Here is a tiny trained network, its code and every weight. The questions are about switching its units off for an input and a target symbol, where a switched-off unit gives its printed mean instead of its output.

import numpy as np


def w(rows, s, z=0):
    codes = np.array(rows[::2]) - 128.0
    scale = np.full(codes.shape[1], s)
    scale[-1] = z or s
    return codes * scale


def norm(h):
    return h / np.sqrt((h * h).mean(-1, keepdims=True) + 1e-5)


def f(y):
    return y / 2 * (1 + np.tanh(0.7978845608 * (y + 0.044715 * y**3)))


def softmax(a):
    e = np.exp(a - a.max(-1, keepdims=True))
    return e / e.sum(-1, keepdims=True)


def log_softmax(a):
    a = a - a.max(-1, keepdims=True)
    return a - np.log(np.exp(a).sum(-1, keepdims=True))


def net(x, mask):
    ids = ['αγηθλτφω'.index(c) for c in x.split()]
    T = len(ids)
    res = E[ids] + P[:T]
    u = 0
    for l in range(2):
        r = norm(res)
        for j in range(2):
            rows = slice(2 * j, 2 * j + 2)
            q, k, v = (r @ M[l][rows].T for M in (Q, K, V))
            z = softmax(np.where(np.tri(T) > 0, q @ k.T / 2**0.5, -1e9)) @ v
            o = O[l][rows]
            res = res + np.where(mask[u + j], z, o[:, -1]) @ o[:, :-1]
        u += 2
        y = f(norm(res) @ A[l][:, :-1].T + A[l][:, -1])
        res = res + np.where(mask[u : u + 16], y, B[l][:, -1]) @ B[l][:, :-1]
        u += 16
    return log_softmax(norm(res)[-1] @ U[:, :-1].T + U[:, -1])


Q, K, V, O, A, B = {}, {}, {}, {}, {}, {}
E = w([
[138,17,178],'α',
[131,95,101],'γ',
[48,97,76],'η',
[154,107,131],'θ',
[148,118,52],'λ',
[115,5,212],'τ',
[132,97,162],'φ',
[82,79,147],'ω',
],0.013)
P = w([
[102,5,189],'0',
[190,151,83],'1',
[91,7,193],'2',
[188,156,84],'3',
[84,9,192],'4',
[190,156,82],'5',
[83,9,193],'6',
[190,156,80],'7',
[86,4,191],'8',
],0.003)
Q[0] = w([
[131,125,121],'L0H1',
[112,139,119],'L0H1',
[107,91,107],'L0H2',
[198,3,86],'L0H2',
],0.014)
K[0] = w([
[120,170,127],'L0H1',
[124,93,98],'L0H1',
[93,72,133],'L0H2',
[1,161,137],'L0H2',
],0.014)
V[0] = w([
[119,106,211],'L0H1',
[90,142,167],'L0H1',
[167,161,125],'L0H2',
[253,96,167],'L0H2',
],0.0034)
O[0] = w([
[125,144,146,177],'L0H1',
[128,105,102,80],'L0H1',
[104,3,113,6],'L0H2',
[161,39,82,127],'L0H2',
],0.0052,0.0016)
A[0] = w([
[100,117,134,71],'L0N1',
[128,129,128,133],'L0N2',
[99,122,73,250],'L0N3',
[142,113,102,119],'L0N4',
[160,151,180,102],'L0N5',
[121,254,118,78],'L0N6',
[88,121,84,90],'L0N7',
[77,121,100,64],'L0N8',
[97,161,103,219],'L0N9',
[129,87,179,147],'L0N10',
[161,112,150,132],'L0N11',
[171,97,125,179],'L0N12',
[124,171,106,157],'L0N13',
[121,128,137,57],'L0N14',
[172,166,104,153],'L0N15',
[110,104,94,97],'L0N16',
],0.015,0.002)
B[0] = w([
[112,110,140,137],'L0N1',
[128,128,128,128],'L0N2',
[162,141,155,187],'L0N3',
[112,130,152,158],'L0N4',
[177,198,121,141],'L0N5',
[190,2,157,127],'L0N6',
[177,166,155,151],'L0N7',
[173,131,154,139],'L0N8',
[189,108,88,124],'L0N9',
[119,146,91,254],'L0N10',
[136,175,126,174],'L0N11',
[108,179,143,215],'L0N12',
[133,78,98,118],'L0N13',
[131,123,126,119],'L0N14',
[120,36,158,140],'L0N15',
[148,171,166,166],'L0N16',
],0.0087,0.0063)
Q[1] = w([
[78,168,35],'L1H1',
[168,215,91],'L1H1',
[124,217,68],'L1H2',
[86,255,147],'L1H2',
],0.0091)
K[1] = w([
[96,217,73],'L1H1',
[189,184,116],'L1H1',
[204,199,126],'L1H2',
[200,249,125],'L1H2',
],0.011)
V[1] = w([
[124,105,80],'L1H1',
[175,107,254],'L1H1',
[129,160,123],'L1H2',
[163,126,140],'L1H2',
],0.0056)
O[1] = w([
[90,44,158,81],'L1H1',
[95,1,151,252],'L1H1',
[66,126,168,133],'L1H2',
[165,222,171,143],'L1H2',
],0.0025,0.0038)
A[1] = w([
[2,111,152,84],'L1N1',
[168,154,88,154],'L1N2',
[103,75,26,215],'L1N3',
[209,135,42,61],'L1N4',
[98,114,91,67],'L1N5',
[174,166,6,69],'L1N6',
[94,172,97,82],'L1N7',
[104,129,144,33],'L1N8',
[77,120,93,134],'L1N9',
[129,185,172,103],'L1N10',
[158,111,180,138],'L1N11',
[92,177,83,137],'L1N12',
[105,167,140,79],'L1N13',
[148,72,101,158],'L1N14',
[191,167,68,2],'L1N15',
[170,81,20,49],'L1N16',
],0.01,0.0043)
B[1] = w([
[193,134,89,251],'L1N1',
[150,48,99,150],'L1N2',
[84,254,151,150],'L1N3',
[72,72,237,140],'L1N4',
[130,143,162,88],'L1N5',
[60,5,77,136],'L1N6',
[137,71,127,120],'L1N7',
[143,125,143,96],'L1N8',
[141,180,120,125],'L1N9',
[93,108,153,223],'L1N10',
[117,150,91,246],'L1N11',
[189,109,86,144],'L1N12',
[97,73,144,134],'L1N13',
[107,167,82,164],'L1N14',
[136,63,170,121],'L1N15',
[127,200,137,111],'L1N16',
],0.0072,0.003)
U = w([
[2,132,41,103],'α',
[62,169,205,162],'γ',
[205,221,208,1],'η',
[95,56,10,115],'θ',
[218,64,192,100],'λ',
[66,25,155,108],'τ',
[208,153,57,231],'φ',
[95,226,67,125],'ω',
],0.019,0.0046)

Each question gives the input, a string of symbols that net reads in full, and the target symbol t.
The units are the heads (2 rows each of Q, K, V and O) and the neurons (one row each of A and B). Each row of codes is followed by its name. A weight is (code - 128) times the scale printed after its matrix; where a second scale follows, it is the last column's (O, A, B and U).
mask holds one flag per unit, layer by layer, with each layer's heads first. A switched-off unit (its flag False) gives its mean, the last column of its rows in O or B, instead of its output. The means were averaged over made-up inputs and are rounded, as every weight is.
A unit's drop is (log p(t) with every unit on - log p(t) with that unit switched off) / (log p(t) with every unit on - log p(t) with every unit switched off).
The circuit of an input: a set's keep is (log p(t) with only the set's units on - log p(t) with every unit switched off) / (log p(t) with every unit on - log p(t) with every unit switched off). Starting from the 12 units with the biggest drops (on a tie, the unit counted first), units are removed one at a time, each time the one whose removal leaves the highest keep (on an exact tie, the one counted first), for as long as the keep stays at least 0.8.
units of the circuit, in order: the units of the circuit, biggest drop first
most important unit: the unit with the biggest drop
k most important neurons: the k neurons with the biggest drops, biggest first
k most important neurons of layer l: the k neurons of layer l with the biggest drops, biggest first
heads that matter: for each layer, one digit per head in row order, 1 if its drop is at least 0.15 and else 0, layers parted by /
drop of u: that unit's drop, to one decimal
input α α φ φ φ γ λ γ, target η: units of the circuit, in order	[L0N10; L0N3; L1N1]
input φ γ γ λ θ τ, target α: heads that matter	01 / 00
input α γ ω, target ω: most important unit	L1N3
input γ γ γ γ α γ γ τ η, target η: units of the circuit, in order	[L0N3; L0N7; L0N8]
input φ φ θ φ λ τ θ τ, target α: 4 most important neurons of layer 0	[L0N10; L0N3; L0N7; L0N16]
input γ φ θ λ, target τ: 2 most important neurons of layer 1	[L1N4; L1N6]
input θ η ω γ λ τ γ τ, target φ: 3 most important neurons of layer 1	[L1N1; L1N10; L1N4]
input φ η γ τ η τ φ γ, target λ: 3 most important neurons of layer 0	[L0N6; L0N10; L0N15]
input ω τ ω ω, target φ: 3 most important neurons	[L0N5; L1N1; L0N12]
input φ γ τ λ θ α λ ω, target φ: 4 most important neurons	[L0N5; L0N11; L0N12; L1N1]
input θ λ γ η θ γ τ λ, target λ: 3 most important neurons of layer 0	[L0N6; L0N3; L0N10]
input φ η θ, target θ: 2 most important neurons of layer 1	[L1N6; L1N12]
input φ ω η θ, target λ: 2 most important neurons	[L0N6; L0N10]
input γ γ η φ, target λ: 2 most important neurons	[L0N5; L0N16]
input φ τ φ γ θ η λ θ, target λ: most important neuron	[L0N6]
input γ γ ω τ τ τ, target φ: 3 most important neurons of layer 0	[L0N15; L0N10; L0N3]
input α θ γ λ, target τ: 4 most important neurons of layer 0	[L0N3; L0N7; L0N9; L0N16]
input η α φ φ ω, target ω: 2 most important neurons	[L1N1; L1N3]
input φ γ ω α, target φ: 2 most important neurons	[L1N1; L0N7]
input φ γ φ φ η φ, target λ: most important unit	L0H2
input γ γ λ θ, target γ: drop of L1N11	0.0
